Here is a tiny trained network, its code and every weight. The questions are about switching its units off for an input and a class, where a switched-off unit gives its printed mean instead of its output.

import numpy as np


def w(rows, s, z=0):
    codes = np.array(rows[::2]) - 128.0
    scale = np.full(codes.shape[1], s)
    scale[-1] = z or s
    return codes * scale


def f(y):
    return np.maximum(y, 0)


def log_softmax(a):
    a = a - a.max(-1, keepdims=True)
    return a - np.log(np.exp(a).sum(-1, keepdims=True))


def net(x, mask):
    res = np.array(x, float).reshape(1, 7) / 4 @ E
    y = f(res @ A[0][:, :-1].T + A[0][:, -1])
    res = res + np.where(mask, y, B[0][:, -1]) @ B[0][:, :-1]
    return log_softmax(res[-1] @ U[:, :-1].T + U[:, -1])


A, B = {}, {}
E = w([
[163,110,130,98,189,1,31,58,170,136],'x0',
[127,113,50,197,154,152,155,100,242,45],'x1',
[134,40,224,90,220,146,187,123,104,58],'x2',
[125,114,125,130,128,127,125,141,132,136],'x3',
[95,188,98,87,198,162,51,221,104,68],'x4',
[142,130,108,114,134,129,139,124,112,125],'x5',
[130,125,134,110,122,138,124,130,152,135],'x6',
],0.0093)
A[0] = w([
[137,179,49,154,50,132,57,107,104,153,104],'neuron 0',
[106,104,169,77,112,115,98,153,90,190,47],'neuron 1',
[155,91,159,162,61,98,207,46,136,173,54],'neuron 2',
[138,87,45,177,150,162,145,140,190,76,3],'neuron 3',
[135,74,158,128,148,149,96,140,102,100,115],'neuron 4',
[143,145,201,92,102,90,115,164,65,193,71],'neuron 5',
[151,147,101,158,71,116,124,106,129,146,88],'neuron 6',
[94,135,126,142,48,216,234,207,117,119,95],'neuron 7',
[99,140,148,122,66,175,197,186,87,149,119],'neuron 8',
[106,179,111,120,182,150,94,149,109,90,104],'neuron 9',
[170,78,131,137,72,108,180,52,129,167,22],'neuron 10',
[160,124,129,93,170,46,58,72,166,145,95],'neuron 11',
[132,80,67,161,128,119,182,99,188,126,34],'neuron 12',
[116,139,205,76,98,128,86,122,34,206,68],'neuron 13',
[145,160,98,149,53,104,81,158,153,142,130],'neuron 14',
[144,103,104,90,195,69,84,64,126,157,83],'neuron 15',
[96,160,100,159,174,136,148,100,157,105,23],'neuron 16',
[142,119,140,138,95,87,150,49,142,140,56],'neuron 17',
[137,93,113,94,150,55,77,87,165,104,82],'neuron 18',
[117,167,110,101,190,150,87,152,160,94,103],'neuron 19',
[121,108,93,196,144,133,111,127,154,101,67],'neuron 20',
[144,81,179,151,81,123,166,58,151,184,49],'neuron 21',
[122,78,202,116,204,148,195,72,105,80,83],'neuron 22',
[156,82,199,94,193,153,162,127,112,93,91],'neuron 23',
[89,158,103,101,175,142,91,147,102,109,54],'neuron 24',
[95,156,128,156,123,222,186,102,125,130,55],'neuron 25',
[151,67,192,119,197,125,161,141,119,90,113],'neuron 26',
[136,139,113,121,165,146,62,181,123,83,30],'neuron 27',
[75,170,125,110,184,153,86,156,129,113,103],'neuron 28',
[168,108,116,122,183,2,48,125,177,128,83],'neuron 29',
[123,83,167,132,156,122,165,124,151,43,117],'neuron 30',
[189,132,168,117,167,53,44,69,127,147,75],'neuron 31',
[105,116,165,97,120,124,113,147,85,195,39],'neuron 32',
[107,184,53,133,53,110,90,134,148,172,113],'neuron 33',
[107,106,58,161,146,134,142,97,234,36,61],'neuron 34',
[121,85,193,103,147,115,161,107,76,82,85],'neuron 35',
[96,168,102,84,168,148,32,214,119,85,115],'neuron 36',
[132,197,62,160,77,99,108,134,130,191,119],'neuron 37',
],0.0089,0.003)
B[0] = w([
[60,98,90,47,153,90,116,137,196,132,223],'neuron 0',
[191,212,125,165,145,133,86,74,146,113,181],'neuron 1',
[196,51,203,162,149,69,232,211,122,205,208],'neuron 2',
[184,189,118,165,129,99,79,63,123,101,199],'neuron 3',
[113,105,102,87,138,127,141,117,152,154,165],'neuron 4',
[234,217,69,162,155,118,85,39,147,115,203],'neuron 5',
[103,99,101,72,169,92,153,142,168,160,174],'neuron 6',
[76,147,165,144,24,229,124,154,44,67,219],'neuron 7',
[97,139,141,163,18,213,119,123,89,68,195],'neuron 8',
[146,83,187,148,146,95,186,165,118,188,183],'neuron 9',
[151,98,195,135,167,55,218,164,87,165,191],'neuron 10',
[60,116,145,155,51,194,140,147,67,55,233],'neuron 11',
[192,167,129,157,155,94,82,120,102,125,186],'neuron 12',
[213,229,116,140,178,98,11,34,144,97,218],'neuron 13',
[66,90,64,91,143,100,103,115,180,147,199],'neuron 14',
[96,132,145,131,42,203,168,128,83,82,211],'neuron 15',
[165,186,120,147,163,130,81,125,110,157,161],'neuron 16',
[160,86,204,130,141,93,188,177,85,150,180],'neuron 17',
[117,139,115,158,69,205,117,179,96,88,210],'neuron 18',
[160,135,197,147,135,70,152,192,88,182,189],'neuron 19',
[172,181,111,110,174,136,126,81,128,126,170],'neuron 20',
[171,94,171,146,157,78,194,191,118,185,192],'neuron 21',
[51,95,108,59,154,101,99,99,179,147,218],'neuron 22',
[29,96,60,72,151,96,69,125,183,129,205],'neuron 23',
[158,97,193,121,151,101,164,164,119,170,173],'neuron 24',
[114,118,174,169,55,181,137,117,99,62,175],'neuron 25',
[40,70,29,65,163,115,106,118,217,165,207],'neuron 26',
[155,110,173,137,124,74,182,170,114,173,179],'neuron 27',
[181,100,170,127,144,69,199,172,99,154,183],'neuron 28',
[81,125,155,155,25,210,145,173,74,46,246],'neuron 29',
[92,136,79,62,180,114,109,96,180,131,197],'neuron 30',
[90,141,135,163,55,202,137,140,84,66,227],'neuron 31',
[190,195,113,145,147,147,94,63,148,110,173],'neuron 32',
[38,85,51,70,172,126,112,122,223,136,224],'neuron 33',
[242,238,96,203,171,116,12,29,123,112,232],'neuron 34',
[78,106,67,75,177,109,109,94,174,155,188],'neuron 35',
[197,59,215,150,179,43,255,203,133,187,225],'neuron 36',
[38,66,62,42,144,113,97,112,191,189,222],'neuron 37',
],0.0061,0.013)
U = w([
[40,92,82,65,159,109,124,126,192,156,76],'0',
[95,128,154,154,61,201,156,161,49,64,27],'1',
[210,88,191,141,163,72,220,194,102,192,254],'2',
[249,198,116,150,163,114,75,56,128,114,139],'3',
],0.011,0.00052)

Each question gives the input, the list of numbers given to net, and the class t.
The units are the neurons (one row each of A and B). Each row of codes is followed by its name. A weight is (code - 128) times the scale printed after its matrix; where a second scale follows, it is the last column's (A, B and U).
mask holds one flag per neuron, in row order. A switched-off neuron (its flag False) gives its mean, the last column of its row in B, instead of its output. The means were averaged over made-up inputs and are rounded, as every weight is.
A unit's drop is (log p(t) with every unit on - log p(t) with that unit switched off) / (log p(t) with every unit on - log p(t) with every unit switched off).
The circuit of an input: a set's keep is (log p(t) with only the set's units on - log p(t) with every unit switched off) / (log p(t) with every unit on - log p(t) with every unit switched off). Starting from the 12 units with the biggest drops (on a tie, the unit counted first), units are removed one at a time, each time the one whose removal leaves the highest keep (on an exact tie, the one counted first), for as long as the keep stays at least 0.8.
units of the circuit, in order: the units of the circuit, biggest drop first
most important unit: the unit with the biggest drop
k most important neurons: the k neurons with the biggest drops, biggest first
drop of u: that unit's drop, to one decimal
input [1,-8,8,-8,2,3,-2], class 0: 2 most important neurons : neuron 26; neuron 23
input [-4,-8,-8,7,-8,5,1], class 0: most important unit : neuron 37
input [-2,1,-5,-6,-6,6,-3], class 2: 2 most important neurons : neuron 2; neuron 10
input [7,8,2,-2,2,8,7], class 3: 2 most important neurons : neuron 34; neuron 3
input [-5,8,8,7,8,-6,-5], class 0: 3 most important neurons : neuron 26; neuron 23; neuron 30
input [-8,-4,-8,0,7,2,5], class 0: 2 most important neurons : neuron 33; neuron 37
input [-7,-1,-8,-3,-6,-3,4], class 0: 2 most important neurons : neuron 37; neuron 33
input [8,8,-7,6,-3,-7,-3], class 1: 3 most important neurons : neuron 29; neuron 11; neuron 18
input [-2,-7,-4,-7,-6,-6,7], class 3: 3 most important neurons : neuron 13; neuron 5; neuron 36
input [-6,-8,8,-8,5,5,-1], class 0: 2 most important neurons : neuron 23; neuron 26
input [-7,-4,-7,4,4,6,-5], class 0: 2 most important neurons : neuron 37; neuron 33
input [-2,-2,-6,-4,-8,7,-2], class 2: 2 most important neurons : neuron 2; neuron 10
input [4,-5,4,-4,-1,-8,2], class 3: 4 most important neurons : neuron 13; neuron 5; neuron 37; neuron 33
input [-3,-5,3,-5,6,-3,0], class 2: units of the circuit, in order : neuron 36
input [-7,4,-5,4,-8,8,-4], class 2: drop of neuron 31 : 0.3
input [-5,-3,-6,1,-4,-1,-6], class 0: drop of neuron 37 : 0.2
input [6,8,2,-1,0,8,6], class 3: drop of neuron 34 : 2.2
input [-6,-6,7,0,-6,-7,-5], class 0: drop of neuron 35 : 0.1
